Here is a tiny trained network, its code and every weight. The questions are about switching its units off for an input and a class, where a switched-off unit gives its printed mean instead of its output.

import numpy as np


def w(rows, s, z=0):
    codes = np.array(rows[::2]) - 128.0
    scale = np.full(codes.shape[1], s)
    scale[-1] = z or s
    return codes * scale


def f(y):
    return np.maximum(y, 0)


def log_softmax(a):
    a = a - a.max(-1, keepdims=True)
    return a - np.log(np.exp(a).sum(-1, keepdims=True))


def net(x, mask):
    res = np.array(x, float).reshape(1, 4) / 4 @ E
    y = f(res @ A[0][:, :-1].T + A[0][:, -1])
    res = res + np.where(mask, y, B[0][:, -1]) @ B[0][:, :-1]
    return log_softmax(res[-1] @ U[:, :-1].T + U[:, -1])


A, B = {}, {}
E = w([
[8,143,159,165,180,138,85],'x0',
[93,181,21,102,125,183,140],'x1',
[183,174,87,222,168,107,135],'x2',
[142,194,117,81,123,56,54],'x3',
],0.011)
A[0] = w([
[168,93,210,156,102,112,129,58],'n1',
[112,91,126,142,122,144,180,66],'n2',
[123,180,96,79,94,51,81,79],'n3',
[143,113,138,172,105,191,166,66],'n4',
[121,164,73,100,106,207,155,89],'n5',
[99,97,139,156,126,175,164,73],'n6',
[143,86,179,134,124,86,119,34],'n7',
[195,105,103,105,52,126,171,95],'n8',
[89,83,171,40,69,164,139,115],'n9',
[110,140,34,84,117,160,122,78],'n10',
[84,104,184,162,179,96,97,81],'n11',
[158,98,166,132,136,106,120,138],'n12',
[225,140,115,90,52,127,188,54],'n13',
[159,122,134,187,187,192,179,50],'n14',
[48,177,109,134,154,168,116,99],'n15',
[182,178,99,246,181,93,143,151],'n16',
[124,58,112,153,112,184,208,71],'n17',
[132,98,159,133,140,88,115,253],'n18',
[142,200,117,92,119,43,58,84],'n19',
],0.011,0.0044)
B[0] = w([
[156,148,44,147,95,79,185,191],'n1',
[171,99,144,121,155,83,109,166],'n2',
[185,68,155,157,196,125,125,206],'n3',
[163,88,167,110,171,85,89,182],'n4',
[161,158,42,161,115,66,147,208],'n5',
[154,114,172,131,172,99,83,179],'n6',
[161,143,76,148,97,58,161,170],'n7',
[83,176,184,162,141,154,115,207],'n8',
[96,133,116,33,96,119,48,226],'n9',
[163,156,74,153,120,75,172,205],'n10',
[112,194,128,191,112,128,157,193],'n11',
[134,153,74,156,86,112,144,174],'n12',
[53,216,213,190,138,164,146,220],'n13',
[139,120,152,98,150,107,100,200],'n14',
[102,160,154,205,102,117,150,213],'n15',
[77,132,109,2,60,150,26,252],'n16',
[192,77,144,143,175,113,89,214],'n17',
[143,116,90,160,101,147,155,197],'n18',
[193,74,163,134,204,134,92,221],'n19',
],0.0091,0.011)
U = w([
[191,55,168,132,219,110,111,102],'0',
[160,159,53,161,87,76,180,90],'1',
[65,194,203,189,130,157,140,134],'2',
[103,128,123,8,79,134,76,108],'3',
[127,109,120,130,109,181,143,254],'4',
],0.013,0.01)

Each question gives the input, the list of numbers given to net, and the class t.
The units are the neurons (one row each of A and B). Each row of codes is followed by its name. A weight is (code - 128) times the scale printed after its matrix; where a second scale follows, it is the last column's (A, B and U).
mask holds one flag per neuron, in row order. A switched-off neuron (its flag False) gives its mean, the last column of its row in B, instead of its output. The means were averaged over made-up inputs and are rounded, as every weight is.
A unit's drop is (log p(t) with every unit on - log p(t) with that unit switched off) / (log p(t) with every unit on - log p(t) with every unit switched off).
The circuit of an input: a set's keep is (log p(t) with only the set's units on - log p(t) with every unit switched off) / (log p(t) with every unit on - log p(t) with every unit switched off). Starting from the 12 units with the biggest drops (on a tie, the unit counted first), units are removed one at a time, each time the one whose removal leaves the highest keep (on an exact tie, the one counted first), for as long as the keep stays at least 0.8.
units of the circuit, in order: the units of the circuit, biggest drop first
most important unit: the unit with the biggest drop
top k neurons: the k neurons with the biggest drops, biggest first
drop when u is switched off: that unit's drop, to one decimal
input [6,-5,-7,-3], class 3: units of the circuit, in order -> [n9]
input [-5,4,-5,4], class 2: top 2 neurons -> [n13 n16]
input [-8,-7,1,5], class 2: top 4 neurons -> [n13 n8 n5 n10]
input [-7,8,-4,0], class 1: top 2 neurons -> [n5 n10]
input [2,2,2,1], class 4: top 2 neurons -> [n9 n13]
input [1,-3,3,3], class 4: top 2 neurons -> [n9 n17]
input [-3,-1,2,2], class 4: top 3 neurons -> [n15 n9 n11]
input [-6,-8,0,2], class 1: top 2 neurons -> [n1 n7]
input [-1,-3,-1,2], class 4: top 2 neurons -> [n5 n10]
input [-4,-5,-1,3], class 1: top 3 neurons -> [n1 n7 n12]
input [-3,-5,5,-3], class 1: top 4 neurons -> [n1 n9 n12 n7]
input [-8,7,2,-5], class 2: top 3 neurons -> [n13 n8 n1]
input [4,5,0,-6], class 0: drop when n6 is switched off -> 0.1
input [5,3,8,-2], class 3: drop when n16 is switched off -> 1.0
input [-7,-7,2,-4], class 1: drop when n12 is switched off -> 0.3
input [-2,7,-5,-8], class 0: most important unit -> n17
